Below are the code and all the weights of a small trained network. Each question names an input and a class and asks about switching units off, where a switched-off unit gives its printed mean instead of its output.

import numpy as np


def w(rows, s, z=0):
    codes = np.array(rows[::2]) - 128.0
    scale = np.full(codes.shape[1], s)
    scale[-1] = z or s
    return codes * scale


def norm(h):
    return h / np.sqrt((h * h).mean(-1, keepdims=True) + 1e-5)


def f(y):
    return y / 2 * (1 + np.tanh(0.7978845608 * (y + 0.044715 * y**3)))


def log_softmax(a):
    a = a - a.max(-1, keepdims=True)
    return a - np.log(np.exp(a).sum(-1, keepdims=True))


def net(x, mask):
    res = np.array(x, float).reshape(1, 6) / 4 @ E
    u = 0
    for l in range(4):
        y = f(norm(res) @ A[l][:, :-1].T + A[l][:, -1])
        res = res + np.where(mask[u : u + 5], y, B[l][:, -1]) @ B[l][:, :-1]
        u += 5
    return log_softmax(norm(res)[-1] @ U[:, :-1].T + U[:, -1])


A, B = {}, {}
E = w([
[188,86,94,253],'x0',
[152,115,246,57],'x1',
[232,235,146,99],'x2',
[85,164,103,131],'x3',
[102,140,151,217],'x4',
[78,200,107,144],'x5',
],0.0062)
A[0] = w([
[177,208,136,160,239],'L0N1',
[79,145,175,46,2],'L0N2',
[103,189,141,101,81],'L0N3',
[128,131,61,78,146],'L0N4',
[79,109,245,129,213],'L0N5',
],0.011,0.0018)
B[0] = w([
[107,185,89,51,255],'L0N1',
[90,37,93,153,216],'L0N2',
[93,180,113,132,176],'L0N3',
[52,153,112,133,170],'L0N4',
[159,107,255,247,246],'L0N5',
],0.01,0.0041)
A[1] = w([
[128,74,180,115,119],'L1N1',
[151,77,44,253,116],'L1N2',
[221,240,162,144,254],'L1N3',
[106,118,7,151,197],'L1N4',
[232,76,124,103,68],'L1N5',
],0.0056,0.0027)
B[1] = w([
[113,239,161,192,158],'L1N1',
[255,134,76,143,215],'L1N2',
[116,86,167,35,254],'L1N3',
[156,45,121,157,227],'L1N4',
[87,212,168,153,122],'L1N5',
],0.0076,0.0029)
A[2] = w([
[139,49,89,40,252],'L2N1',
[205,123,165,18,60],'L2N2',
[63,19,122,51,182],'L2N3',
[53,134,171,108,93],'L2N4',
[255,247,140,120,204],'L2N5',
],0.0083,0.0038)
B[2] = w([
[107,192,149,245,252],'L2N1',
[205,174,181,188,185],'L2N2',
[72,212,96,201,223],'L2N3',
[86,120,118,119,159],'L2N4',
[126,88,132,46,252],'L2N5',
],0.011,0.0039)
A[3] = w([
[106,253,93,195,220],'L3N1',
[200,32,207,143,179],'L3N2',
[154,94,81,161,72],'L3N3',
[226,105,148,40,2],'L3N4',
[105,145,140,199,104],'L3N5',
],0.0082,0.0026)
B[3] = w([
[205,84,140,42,253],'L3N1',
[100,228,95,143,229],'L3N2',
[211,136,72,254,140],'L3N3',
[238,56,139,122,152],'L3N4',
[135,244,90,67,181],'L3N5',
],0.0073,0.0051)
U = w([
[91,97,250,231,131],'0',
[68,122,184,38,3],'1',
[15,139,79,151,128],'2',
[119,155,40,9,71],'3',
[109,197,135,180,241],'4',
[186,72,54,225,170],'5',
[223,117,185,86,77],'6',
[166,186,206,83,178],'7',
],0.014,0.003)

Each question gives the input, the list of numbers given to net, and the class t.
The units are the neurons (one row each of A and B). Each row of codes is followed by its name. A weight is (code - 128) times the scale printed after its matrix; where a second scale follows, it is the last column's (A, B and U).
mask holds one flag per neuron, layer by layer. A switched-off neuron (its flag False) gives its mean, the last column of its row in B, instead of its output. The means were averaged over made-up inputs and are rounded, as every weight is.
A unit's drop is (log p(t) with every unit on - log p(t) with that unit switched off) / (log p(t) with every unit on - log p(t) with every unit switched off).
The circuit of an input: a set's keep is (log p(t) with only the set's units on - log p(t) with every unit switched off) / (log p(t) with every unit on - log p(t) with every unit switched off). Starting from the 12 units with the biggest drops (on a tie, the unit counted first), units are removed one at a time, each time the one whose removal leaves the highest keep (on an exact tie, the one counted first), for as long as the keep stays at least 0.8.
units of the circuit, in order: the units of the circuit, biggest drop first
top k neurons: the k neurons with the biggest drops, biggest first
k most important neurons of layer l: the k neurons of layer l with the biggest drops, biggest first
drop of u: that unit's drop, to one decimal
input [-8,8,2,-2,2,8], class 0: units of the circuit, in order	(L0N5; L0N2)
input [-8,-3,4,-7,-8,4], class 4: top 4 neurons	(L2N1; L2N3; L0N2; L2N5)
input [-2,6,2,-7,-3,-1], class 0: 3 most important neurons of layer 0	(L0N2; L0N5; L0N1)
input [4,-5,1,5,-2,7], class 3: top 4 neurons	(L0N2; L0N1; L0N5; L3N1)
input [-5,4,-7,7,-6,-3], class 2: units of the circuit, in order	(L2N3)
input [-3,-2,1,6,3,3], class 3: units of the circuit, in order	(L3N1; L0N5)
input [3,-3,3,1,6,-6], class 6: 2 most important neurons of layer 1	(L1N5; L1N3)
input [-8,3,-4,8,4,2], class 0: top 2 neurons	(L0N5; L0N1)
input [-6,-1,1,0,4,7], class 1: 2 most important neurons of layer 2	(L2N1; L2N3)
input [0,5,-8,-6,-8,7], class 0: top 2 neurons	(L0N5; L0N1)
input [-7,7,1,6,7,-7], class 0: 2 most important neurons of layer 0	(L0N5; L0N2)
input [3,-1,8,-6,5,0], class 6: top 2 neurons	(L3N4; L2N2)
input [-5,7,8,3,8,5], class 1: 3 most important neurons of layer 0	(L0N3; L0N2; L0N1)
input [3,1,6,3,6,-5], class 6: units of the circuit, in order	(L2N5)
input [3,4,4,-6,8,5], class 6: 2 most important neurons of layer 3	(L3N4; L3N5)
input [-2,-8,3,7,4,-3], class 3: 2 most important neurons of layer 0	(L0N2; L0N1)
input [5,-2,3,-1,-1,8], class 3: top 2 neurons	(L0N1; L0N5)
input [-2,5,1,7,6,5], class 1: 2 most important neurons of layer 2	(L2N1; L2N2)
input [-1,2,-1,1,-2,2], class 2: 3 most important neurons of layer 3	(L3N5; L3N1; L3N4)
input [-6,5,2,3,7,0], class 0: units of the circuit, in order	(L0N5)
input [1,2,3,1,3,1], class 6: 3 most important neurons of layer 2	(L2N2; L2N3; L2N5)
input [4,-5,6,-1,8,-4], class 6: 2 most important neurons of layer 0	(L0N2; L0N1)
input [2,-2,4,-4,4,-1], class 6: 2 most important neurons of layer 0	(L0N2; L0N4)
input [7,-6,8,5,3,-4], class 6: 2 most important neurons of layer 2	(L2N5; L2N3)
input [-8,4,8,3,8,7], class 1: drop of L2N1	0.1
